Below is a small trained network, with its code and all its weights. Each question gives an input and a target symbol and asks what happens when units are switched off, that is, made to give their printed mean instead of their output.

import numpy as np


def w(rows, s, z=0):
    codes = np.array(rows[::2]) - 128.0
    scale = np.full(codes.shape[1], s)
    scale[-1] = z or s
    return codes * scale


def f(y):
    return y / 2 * (1 + np.tanh(0.7978845608 * (y + 0.044715 * y**3)))


def softmax(a):
    e = np.exp(a - a.max(-1, keepdims=True))
    return e / e.sum(-1, keepdims=True)


def log_softmax(a):
    a = a - a.max(-1, keepdims=True)
    return a - np.log(np.exp(a).sum(-1, keepdims=True))


def net(x, mask):
    ids = ['ΦΨΩαζθμ'.index(c) for c in x.split()]
    T = len(ids)
    res = E[ids] + P[:T]
    q, k, v = (res @ M[0].T for M in (Q, K, V))
    z = softmax(np.where(np.tri(T) > 0, q @ k.T / 4**0.5, -1e9)) @ v
    res = res + np.where(mask[0], z, O[0][:, -1]) @ O[0][:, :-1]
    y = f(res @ A[0][:, :-1].T + A[0][:, -1])
    res = res + np.where(mask[1:9], y, B[0][:, -1]) @ B[0][:, :-1]
    return log_softmax(res[-1] @ U[:, :-1].T + U[:, -1])


Q, K, V, O, A, B = {}, {}, {}, {}, {}, {}
E = w([
[117,145,114,184,130,134],'Φ',
[88,102,174,79,116,127],'Ψ',
[93,146,51,174,103,197],'Ω',
[124,121,219,140,118,118],'α',
[72,152,138,138,193,102],'ζ',
[142,64,135,137,5,201],'θ',
[167,95,210,173,37,179],'μ',
],0.016)
P = w([
[66,76,109,201,99,51],'0',
[171,75,140,100,170,137],'1',
[140,163,119,89,88,161],'2',
[52,28,157,145,132,122],'3',
[163,82,132,101,199,171],'4',
[108,176,116,89,96,154],'5',
[36,35,121,134,109,131],'6',
[163,88,131,95,227,195],'7',
[97,199,106,87,104,158],'8',
[21,42,110,123,108,131],'9',
[159,95,105,92,252,223],'10',
[93,209,104,75,106,154],'11',
[64,48,158,167,110,84],'12',
],0.015)
Q[0] = w([
[49,197,174,185,44,124],'h0',
[54,192,172,107,65,116],'h0',
[62,97,116,201,53,6],'h0',
[135,13,123,157,177,123],'h0',
],0.021)
K[0] = w([
[95,98,88,75,200,179],'h0',
[81,134,133,82,173,193],'h0',
[180,53,169,131,231,252],'h0',
[190,104,142,164,151,112],'h0',
],0.024)
V[0] = w([
[117,127,145,201,42,246],'h0',
[93,105,217,95,97,171],'h0',
[16,71,63,91,196,73],'h0',
[96,202,251,194,183,128],'h0',
],0.016)
O[0] = w([
[180,107,208,163,72,198,254],'h0',
[154,174,160,197,79,98,146],'h0',
[53,174,37,111,180,140,185],'h0',
[161,172,140,203,250,72,93],'h0',
],0.015)
A[0] = w([
[96,25,124,157,204,179,197],'n0',
[88,178,108,123,70,85,72],'n1',
[143,26,96,181,173,93,36],'n2',
[61,10,117,192,163,82,43],'n3',
[182,22,55,146,165,29,4],'n4',
[60,59,176,192,129,122,168],'n5',
[178,98,113,67,187,167,37],'n6',
[221,49,96,100,218,136,100],'n7',
],0.014,0.003)
B[0] = w([
[142,88,181,89,192,70,237],'n0',
[121,71,176,101,94,112,166],'n1',
[162,161,191,49,87,69,162],'n2',
[189,71,60,147,72,212,184],'n3',
[90,224,192,183,163,86,163],'n4',
[112,161,79,122,181,126,254],'n5',
[196,160,77,165,104,151,166],'n6',
[47,106,78,170,3,158,151],'n7',
],0.021,0.02)
U = w([
[213,131,141,126,157,109,49],'Φ',
[150,90,115,213,138,99,108],'Ψ',
[63,157,134,150,213,139,254],'Ω',
[180,217,84,110,135,97,143],'α',
[135,131,195,168,121,52,181],'ζ',
[128,231,100,87,143,195,144],'θ',
[140,108,173,254,196,128,95],'μ',
],0.0052,0.0045)

Each question gives the input, a string of symbols that net reads in full, and the target symbol t.
The units are the heads (4 rows each of Q, K, V and O) and the neurons (one row each of A and B). Each row of codes is followed by its name. A weight is (code - 128) times the scale printed after its matrix; where a second scale follows, it is the last column's (O, A, B and U).
mask holds one flag per unit, heads first, then neurons. A switched-off unit (its flag False) gives its mean, the last column of its rows in O or B, instead of its output. The means were averaged over made-up inputs and are rounded, as every weight is.
A unit's drop is (log p(t) with every unit on - log p(t) with that unit switched off) / (log p(t) with every unit on - log p(t) with every unit switched off).
The circuit of an input: a set's keep is (log p(t) with only the set's units on - log p(t) with every unit switched off) / (log p(t) with every unit on - log p(t) with every unit switched off). Starting from all 9 units, units are removed one at a time, each time the one whose removal leaves the highest keep (on an exact tie, the one counted first), for as long as the keep stays at least 0.8.
units of the circuit, in order: the units of the circuit, biggest drop first
most important unit: the unit with the biggest drop
k most important neurons: the k neurons with the biggest drops, biggest first
input α α θ Ψ Φ α μ θ Ψ θ, target θ: 3 most important neurons => (n5; n0; n1)
input Ω μ Ω Φ Ω μ, target θ: units of the circuit, in order => (n0)
input θ Ω μ θ α α Ω, target α: units of the circuit, in order => (h0; n2; n0; n5)
input α μ α ζ Ψ, target ζ: units of the circuit, in order => (h0; n2; n5)
input μ Ψ Ψ Ω α α Ω μ θ ζ μ μ Ω, target μ: units of the circuit, in order => (h0; n5)
input μ Ω μ Φ α, target μ: units of the circuit, in order => (h0; n2)
input Ω Φ μ μ Φ Ω Ω Ω, target Φ: 2 most important neurons => (n0; n6)
input ζ Ω Ω Ψ, target Ω: units of the circuit, in order => (n5; n6)
input μ Ω Ψ Ω α μ θ θ Φ μ Ψ α, target ζ: 3 most important neurons => (n1; n5; n3)
input Φ Ψ ζ μ Ω Ω θ Ω μ Ψ Ω, target Ψ: units of the circuit, in order => (n7; h0; n6; n0)
input Ω α α θ α Ω θ θ, target Φ: 3 most important neurons => (n0; n6; n5)
input Φ μ Ω θ Ψ θ α Φ μ, target ζ: units of the circuit, in order => (h0; n1)
input α Ω μ ζ Ψ θ θ ζ μ ζ α, target ζ: 3 most important neurons => (n2; n5; n7)
input Ω Ψ θ α Φ ζ Ψ, target Φ: 2 most important neurons => (n3; n0)
input α Φ Ω Ω, target Φ: units of the circuit, in order => (h0; n3; n0; n2)
input Ω μ θ μ α Φ Ω θ Ω θ ζ, target Φ: most important unit => n0
input Ω Ω θ μ Ω μ α Ψ θ, target ζ: 2 most important neurons => (n1; n5)
input Ω θ Ω θ Φ, target Φ: units of the circuit, in order => (n0; h0; n6)
input ζ ζ Ω μ θ Ω ζ Ω, target α: 3 most important neurons => (n6; n2; n3)
input θ α α α μ Ψ θ θ Ω α, target θ: units of the circuit, in order => (n5; h0; n0)
input Ψ Ψ Φ α, target Ψ: 2 most important neurons => (n3; n1)
input μ Ω Ω ζ Ω μ Ω Ω Ω α α, target μ: most important neuron => (n2)
input Φ Ω θ μ α Ψ, target ζ: 3 most important neurons => (n1; n5; n3)
input α θ Ω Ψ ζ, target ζ: 2 most important neurons => (n2; n5)
input Φ α ζ Ψ, target α: units of the circuit, in order => (h0; n2; n5; n0)
input α ζ Φ θ, target ζ: 2 most important neurons => (n4; n2)
